Each row has a name. After each piece below comes the name of the row it's from, unless a question asks for something else. Each question is about the rows just above it.

pefi: 46.0 65.6 9.1 86.3
Sak: 9.1 46.1 86.3 65.6
tavir: 34.1 30.3 -17.4 -41.4
lodiv: -6.2 72.5 45.1 -7.4
dut: 39.6 50.6 -23.8 4.6
zuf: -27.5 -25.1 14.4 -9.6
kozu: -52.8 76.8 -31.0 30.4
kel: 76.8 30.4 -52.7 -31.0
86.3 65.6 9.1 46.1 is which row reordered?
Sak
Put -52.8 76.8 30.4 -31.0 back in order: which row is it?
kozu
How many entries does 9.1 46.1 86.3 65.6 have?
4
Put 46.1 86.3 65.6 9.1 back in order: which row is it?
Sak
Count the entries of 46.0 65.6 9.1 86.3:
4

pefi: -41.5 -28.6 26.1 -30.1 -44.7 47.8
zuf: 35.8 -17.9 44.0 64.4 87.9 -56.6
Barir: 96.4 3.7 47.1 51.4 18.2 -49.4
kel: -32.0 25.8 -6.1 -36.2 -1.0 -5.4
sinoz: 96.4 3.7 47.1 51.3 88.0 -56.6
pidu: -30.3 -17.9 44.0 64.4 87.9 -56.7
The rest of the row after 25.8 -6.1:
-36.2 -1.0 -5.4
Go on from -41.5 -28.6 to the end of its row.
26.1 -30.1 -44.7 47.8
After -6.1 -36.2, its row goes on with
-1.0 -5.4
Go on from 96.4 3.7 47.1 51.4 to the end of its row.
18.2 -49.4
How many entries does 96.4 3.7 47.1 51.3 88.0 have?
5

kozu: 58.1 16.6 -27.3 -22.7 -22.6 19.2 14.7 -46.4 16.3 8.5 75.4 40.8 5.9 -29.0
 26.8 -45.2 -16.3 9.2 -8.8 -39.0 -3.5 -2.0 -46.0
kel: 51.0 7.9 -33.8 -31.7 -36.6 9.6 18.1 -36.7 4.4 11.5 85.0 36.1 7.5 -10.0
 29.2 -37.0 -21.2 19.9 6.1 -33.4 -5.6 -23.6 -47.4
tavir: 58.1 16.6 -27.3 -22.7 -22.6 19.2 14.7 -46.4 16.3 8.5 75.4 40.8 5.9 -29.0
 23.8 -45.9 -14.9 5.9 -14.5 -38.5 -2.1 3.5 -43.5
Barir: 59.3 22.2 -22.5 -16.6 -13.5 23.1 11.5 -47.9 21.5 6.3 64.7 41.4 5.4 -37.6
 21.6 -46.4 -12.6 2.3 -18.7 -39.0 -2.2 9.7 -41.1
sinoz: 19.2 40.8 -2.1 -14.5 5.9 58.1 -27.3 5.9 8.5 3.5 75.4 -38.5 16.3 -22.7
 -45.9 23.8 14.7 -14.9 16.6 -28.9 -22.6 -43.5 -46.4
dut: 43.6 1.0 -37.3 -37.1 -45.3 1.9 20.0 -28.9 -5.9 14.3 88.5 30.4 8.9 5.3
 31.0 -28.6 -23.6 26.9 19.0 -27.1 -7.9 -38.1 -47.0
Which row holds these entries in another order? 14.7 -46.4 16.3 8.5 75.4 40.8 5.9 -29.0 23.8 -45.9 -14.9 5.9 -14.5 -38.5
 -2.1 3.5 -43.5 58.1 16.6 -27.3 -22.7 -22.6 19.2
tavir
Count the entries of 19.2 40.8 -2.1 -14.5 5.9 58.1 -27.3 5.9 8.5 3.5 75.4 -38.5 16.3 -22.7
 -45.9:
15
Which row holds these entries in another order? -23.6 -47.4 51.0 7.9 -33.8 -31.7 -36.6 9.6 18.1 -36.7 4.4 11.5 85.0 36.1
 7.5 -10.0 29.2 -37.0 -21.2 19.9 6.1 -33.4 -5.6
kel
After 2.3 -18.7 -39.0, its row goes on with
-2.2 9.7 -41.1
Count the entries of 43.6 1.0 -37.3 -37.1 -45.3 1.9 20.0 -28.9 -5.9 14.3 88.5 30.4 8.9 5.3
 31.0 -28.6:
16

zuf: 33.2 50.9 9.0 5.2 -46.8 5.3
kozu: 9.0 -46.7 50.9 5.3 5.3 33.2
Barir: -46.8 9.0 5.3 50.9 33.2 5.3
After -46.7 50.9 5.3, its row goes on with
5.3 33.2
The rest of the row after 5.3 50.9 33.2:
5.3
-46.8 5.2 5.3 9.0 33.2 50.9 is which row reordered?
zuf
-46.8 5.3 5.3 9.0 33.2 50.9 is which row reordered?
Barir
Go on from 50.9 5.3 to the end of its row.
5.3 33.2
Put 33.2 9.0 -46.7 50.9 5.3 5.3 back in order: which row is it?
kozu
Put -46.7 5.3 50.9 9.0 5.3 33.2 back in order: which row is it?
kozu

tavir: 15.1 -26.5 4.8 -57.6 -46.2 -34.2 -80.4 54.0
Barir: 17.0 41.9 -39.1 -11.0 39.7 -9.6 74.5 -40.3
Sak: 17.1 41.9 -39.1 -11.0 39.7 58.4 -52.1 28.0
zuf: 10.2 45.9 -36.8 8.1 49.8 63.0 -22.1 8.6
Put 58.4 28.0 -52.1 -11.0 17.1 41.9 -39.1 39.7 back in order: which row is it?
Sak
Go on from 17.1 41.9 -39.1 -11.0 39.7 to the end of its row.
58.4 -52.1 28.0
Count the entries of 15.1 -26.5 4.8 -57.6 -46.2 -34.2 -80.4 54.0:
8
Count the entries of 10.2 45.9 -36.8 8.1 49.8 63.0 -22.1 8.6:
8
Which row holds these entries in another order? 63.0 -22.1 8.6 10.2 45.9 -36.8 8.1 49.8
zuf

zuf: 3.7 -17.6 32.8 41.6 44.8
lodiv: 39.3 12.9 -27.6 -0.4 -36.6
dut: -21.6 -19.8 6.6 -5.3 47.6
sinoz: -27.6 -36.6 -0.4 12.8 39.3
kel: -22.5 -26.1 4.4 -8.6 54.5
tavir: 0.8 1.3 4.6 -0.6 6.4
kozu: -22.5 -26.1 4.4 74.4 54.5
How many entries does 0.8 1.3 4.6 -0.6 have?
4
-27.6 39.3 12.8 -0.4 -36.6 is which row reordered?
sinoz
How many entries does 3.7 -17.6 32.8 41.6 44.8 have?
5
Go on from 3.7 -17.6 32.8 to the end of its row.
41.6 44.8
54.5 74.4 4.4 -26.1 -22.5 is which row reordered?
kozu

